Here is a tiny trained network, its code and every weight. The questions are about switching its units off for an input and a class, where a switched-off unit gives its printed mean instead of its output.

import numpy as np


def w(rows, s, z=0):
    codes = np.array(rows[::2]) - 128.0
    scale = np.full(codes.shape[1], s)
    scale[-1] = z or s
    return codes * scale


def norm(h):
    return h / np.sqrt((h * h).mean(-1, keepdims=True) + 1e-5)


def f(y):
    return y / 2 * (1 + np.tanh(0.7978845608 * (y + 0.044715 * y**3)))


def log_softmax(a):
    a = a - a.max(-1, keepdims=True)
    return a - np.log(np.exp(a).sum(-1, keepdims=True))


def net(x, mask):
    res = np.array(x, float).reshape(1, 6) / 4 @ E
    u = 0
    for l in range(2):
        y = f(norm(res) @ A[l][:, :-1].T + A[l][:, -1])
        res = res + np.where(mask[u : u + 10], y, B[l][:, -1]) @ B[l][:, :-1]
        u += 10
    return log_softmax(norm(res)[-1] @ U[:, :-1].T + U[:, -1])


A, B = {}, {}
E = w([
[117,185,171,119,96,102,56],'x0',
[105,132,190,180,150,114,158],'x1',
[102,115,160,48,146,104,155],'x2',
[156,150,170,110,155,225,126],'x3',
[143,246,88,118,142,111,195],'x4',
[129,126,129,128,128,128,128],'x5',
],0.013)
A[0] = w([
[120,105,92,230,117,175,66,48],'L0N0',
[145,113,152,120,141,187,109,94],'L0N1',
[105,95,230,186,152,103,145,61],'L0N2',
[120,114,152,119,150,197,100,86],'L0N3',
[128,29,164,132,121,145,73,1],'L0N4',
[121,27,95,139,144,170,182,67],'L0N5',
[108,65,99,152,129,56,94,82],'L0N6',
[105,160,189,112,102,104,5,45],'L0N7',
[90,77,186,32,142,107,139,45],'L0N8',
[132,93,69,64,124,147,54,60],'L0N9',
],0.023,0.0072)
B[0] = w([
[238,185,108,157,129,83,52,209],'L0N0',
[117,140,207,120,71,117,139,186],'L0N1',
[127,102,57,165,50,224,143,217],'L0N2',
[123,139,201,92,58,119,139,193],'L0N3',
[12,190,90,99,177,130,53,239],'L0N4',
[129,17,136,118,247,97,225,218],'L0N5',
[108,152,239,99,54,123,131,221],'L0N6',
[129,16,135,114,249,98,237,248],'L0N7',
[254,192,120,167,132,84,35,211],'L0N8',
[120,103,67,194,48,227,145,196],'L0N9',
],0.029,0.013)
A[1] = w([
[96,66,92,158,66,16,110,86],'L1N0',
[107,111,55,170,52,201,151,44],'L1N1',
[72,250,78,87,149,131,170,152],'L1N2',
[61,120,101,94,129,123,63,10],'L1N3',
[27,231,100,107,196,140,105,70],'L1N4',
[137,156,135,132,92,175,101,63],'L1N5',
[216,164,106,144,126,85,51,4],'L1N6',
[87,153,209,81,54,96,156,28],'L1N7',
[137,127,212,115,107,148,128,54],'L1N8',
[99,125,161,94,64,80,139,42],'L1N9',
],0.022,0.0047)
B[1] = w([
[150,173,202,111,141,254,128,153],'L1N0',
[97,106,43,190,32,164,154,231],'L1N1',
[80,87,185,151,162,164,7,200],'L1N2',
[81,159,155,146,159,127,63,185],'L1N3',
[44,59,106,189,97,33,64,217],'L1N4',
[110,69,147,124,148,127,169,192],'L1N5',
[215,226,63,64,158,101,122,254],'L1N6',
[85,180,133,70,75,54,179,225],'L1N7',
[91,211,141,136,121,136,173,203],'L1N8',
[117,145,123,25,99,140,176,174],'L1N9',
],0.025,0.009)
U = w([
[118,104,97,94,119,100,131,251],'0',
[157,9,155,95,227,127,186,100],'1',
[253,193,86,107,155,102,66,93],'2',
[17,112,134,109,148,142,13,100],'3',
[134,85,43,162,32,224,162,87],'4',
[102,178,225,31,52,129,189,88],'5',
],0.011,0.017)

Each question gives the input, the list of numbers given to net, and the class t.
The units are the neurons (one row each of A and B). Each row of codes is followed by its name. A weight is (code - 128) times the scale printed after its matrix; where a second scale follows, it is the last column's (A, B and U).
mask holds one flag per neuron, layer by layer. A switched-off neuron (its flag False) gives its mean, the last column of its row in B, instead of its output. The means were averaged over made-up inputs and are rounded, as every weight is.
A unit's drop is (log p(t) with every unit on - log p(t) with that unit switched off) / (log p(t) with every unit on - log p(t) with every unit switched off).
The circuit of an input: a set's keep is (log p(t) with only the set's units on - log p(t) with every unit switched off) / (log p(t) with every unit on - log p(t) with every unit switched off). Starting from the 12 units with the biggest drops (on a tie, the unit counted first), units are removed one at a time, each time the one whose removal leaves the highest keep (on an exact tie, the one counted first), for as long as the keep stays at least 0.8.
units of the circuit, in order: the units of the circuit, biggest drop first
unit that matters most: the unit with the biggest drop
k most important neurons: the k neurons with the biggest drops, biggest first
top k neurons in layer l: the k neurons of layer l with the biggest drops, biggest first
input [3,-7,2,2,8,-6], class 3: unit that matters most -> L0N8
input [8,2,8,-7,-2,-6], class 1: 2 most important neurons -> (L0N7, L0N0)
input [-5,-8,7,5,-2,0], class 4: 4 most important neurons -> (L0N9, L0N0, L0N7, L1N1)
input [-7,8,-6,-4,-2,7], class 4: 3 most important neurons -> (L0N2, L0N7, L0N8)
input [-7,8,3,-8,-8,2], class 3: 2 most important neurons -> (L0N4, L0N7)
input [6,5,2,-7,4,3], class 5: 3 most important neurons -> (L0N4, L0N5, L0N9)
input [-7,3,2,2,8,7], class 3: units of the circuit, in order -> (L0N7, L1N2)
input [-7,3,8,5,-6,-1], class 2: 2 most important neurons -> (L0N8, L0N7)
input [7,6,-8,-6,5,-2], class 2: top 2 neurons in layer 0 -> (L0N5, L0N4)
input [-5,-7,-3,5,-7,-1], class 3: 4 most important neurons -> (L0N4, L0N7, L0N2, L1N3)
input [-2,-8,8,-6,8,1], class 2: units of the circuit, in order -> (L0N7, L1N6)
input [2,-8,-6,7,-5,7], class 4: 4 most important neurons -> (L0N9, L0N6, L0N8, L0N0)
input [-3,0,4,-6,-7,0], class 3: 2 most important neurons -> (L0N4, L0N3)
input [7,8,7,0,-3,3], class 4: 3 most important neurons -> (L0N2, L0N5, L0N0)
input [-4,-7,2,5,6,0], class 4: unit that matters most -> L0N4
input [-8,-6,7,3,-4,-3], class 1: 2 most important neurons -> (L0N5, L0N0)
input [5,6,7,-6,-2,0], class 2: top 2 neurons in layer 0 -> (L0N8, L0N5)
input [-7,-1,-7,-8,6,-1], class 5: 2 most important neurons -> (L0N4, L0N2)
input [-3,1,1,8,-7,-4], class 5: 4 most important neurons -> (L0N3, L0N1, L1N7, L0N5)
input [0,3,-4,-6,-4,1], class 5: units of the circuit, in order -> (L0N6)
input [-7,-5,-3,-3,5,5], class 1: top 2 neurons in layer 0 -> (L0N4, L0N2)
input [-3,4,5,5,8,-5], class 3: top 3 neurons in layer 0 -> (L0N7, L0N8, L0N5)
input [2,-6,-5,7,-2,-5], class 5: top 4 neurons in layer 0 -> (L0N3, L0N1, L0N2, L0N8)
input [-7,-3,-1,-3,7,0], class 1: top 3 neurons in layer 0 -> (L0N2, L0N9, L0N4)
input [-6,5,5,-5,-6,4], class 1: top 3 neurons in layer 1 -> (L1N4, L1N2, L1N1)
